Below are the code and all the weights of a small trained network. Each question names an input and a class and asks about switching units off, where a switched-off unit gives its printed mean instead of its output.

import numpy as np


def w(rows, s, z=0):
    codes = np.array(rows[::2]) - 128.0
    scale = np.full(codes.shape[1], s)
    scale[-1] = z or s
    return codes * scale


def f(y):
    return y / 2 * (1 + np.tanh(0.7978845608 * (y + 0.044715 * y**3)))


def log_softmax(a):
    a = a - a.max(-1, keepdims=True)
    return a - np.log(np.exp(a).sum(-1, keepdims=True))


def net(x, mask):
    res = np.array(x, float).reshape(1, 4) / 4 @ E
    y = f(res @ A[0][:, :-1].T + A[0][:, -1])
    res = res + np.where(mask, y, B[0][:, -1]) @ B[0][:, :-1]
    return log_softmax(res[-1] @ U[:, :-1].T + U[:, -1])


A, B = {}, {}
E = w([
[191,91,59,254,174,168],'x0',
[94,166,205,207,212,54],'x1',
[225,201,143,75,174,204],'x2',
[118,132,126,122,139,138],'x3',
],0.0087)
A[0] = w([
[160,77,55,78,108,122,75],'N0',
[87,96,114,148,114,115,65],'N1',
[111,114,94,108,103,171,29],'N2',
[178,117,96,157,137,129,69],'N3',
[111,176,142,90,93,104,65],'N4',
[153,92,105,148,165,131,26],'N5',
[247,225,170,68,191,189,3],'N6',
[81,51,108,114,130,102,14],'N7',
[105,184,150,166,176,112,78],'N8',
[165,106,96,104,78,118,48],'N9',
[167,123,120,228,102,139,74],'N10',
[140,109,170,83,131,97,46],'N11',
[112,142,155,149,184,105,41],'N12',
[103,180,185,91,105,102,36],'N13',
[104,139,158,86,114,115,47],'N14',
[114,104,97,109,101,210,64],'N15',
],0.013,0.0059)
B[0] = w([
[136,237,172,154,101,104,185],'N0',
[169,22,75,134,61,20,150],'N1',
[168,176,121,219,36,109,148],'N2',
[35,123,51,120,155,191,163],'N3',
[37,110,75,195,124,183,160],'N4',
[63,131,59,153,58,229,145],'N5',
[126,3,70,159,61,58,254],'N6',
[149,32,84,180,101,83,153],'N7',
[186,226,104,187,56,95,176],'N8',
[166,201,100,198,93,115,154],'N9',
[34,139,79,111,120,192,187],'N10',
[111,133,35,177,97,176,143],'N11',
[128,211,138,165,12,75,159],'N12',
[82,146,55,170,144,160,176],'N13',
[37,129,37,165,88,212,153],'N14',
[130,192,141,161,86,72,179],'N15',
],0.0074,0.012)
U = w([
[50,129,77,133,110,238,79],'0',
[182,4,100,141,77,45,68],'1',
[201,253,149,153,64,82,91],'2',
[151,120,113,102,137,124,254],'3',
[172,79,254,40,170,177,199],'4',
[188,140,165,12,205,175,61],'5',
],0.0091,0.018)

Each question gives the input, the list of numbers given to net, and the class t.
The units are the neurons (one row each of A and B). Each row of codes is followed by its name. A weight is (code - 128) times the scale printed after its matrix; where a second scale follows, it is the last column's (A, B and U).
mask holds one flag per neuron, in row order. A switched-off neuron (its flag False) gives its mean, the last column of its row in B, instead of its output. The means were averaged over made-up inputs and are rounded, as every weight is.
A unit's drop is (log p(t) with every unit on - log p(t) with that unit switched off) / (log p(t) with every unit on - log p(t) with every unit switched off).
The circuit of an input: a set's keep is (log p(t) with only the set's units on - log p(t) with every unit switched off) / (log p(t) with every unit on - log p(t) with every unit switched off). Starting from the 12 units with the biggest drops (on a tie, the unit counted first), units are removed one at a time, each time the one whose removal leaves the highest keep (on an exact tie, the one counted first), for as long as the keep stays at least 0.8.
units of the circuit, in order: the units of the circuit, biggest drop first
top k neurons: the k neurons with the biggest drops, biggest first
drop when u is switched off: that unit's drop, to one decimal
input [-2,-3,7,-4], class 1: units of the circuit, in order : N6
input [-4,-7,5,-3], class 2: top 2 neurons : N0, N15
input [-3,-7,5,4], class 2: units of the circuit, in order : N0, N15
input [-2,7,-6,1], class 2: top 2 neurons : N6, N8
input [5,2,-4,3], class 0: top 3 neurons : N10, N6, N5
input [8,4,7,6], class 0: top 2 neurons : N10, N3
input [-1,-5,-2,2], class 2: top 2 neurons : N6, N0
input [7,-6,-7,-4], class 0: top 3 neurons : N10, N6, N3
input [-1,-6,-4,2], class 2: top 2 neurons : N6, N0
input [-1,-6,-4,-3], class 2: top 2 neurons : N6, N0
input [5,7,-6,-5], class 2: top 2 neurons : N6, N8
input [-8,-5,-5,5], class 0: top 2 neurons : N14, N4
input [8,6,4,-5], class 0: top 3 neurons : N10, N3, N5
input [-5,-2,6,0], class 1: units of the circuit, in order : N6
input [-2,-7,5,-5], class 2: top 3 neurons : N0, N15, N9
input [-7,-1,7,-3], class 0: top 3 neurons : N4, N14, N13
input [3,-1,0,-2], class 4: drop when N6 is switched off : 0.2
input [-1,-1,-1,2], class 4: drop when N6 is switched off : 0.2
input [-4,-8,5,-7], class 2: drop when N15 is switched off : 0.1
input [-8,-2,5,-5], class 0: drop when N3 is switched off : 0.0
input [6,1,-2,1], class 0: top neuron : N10
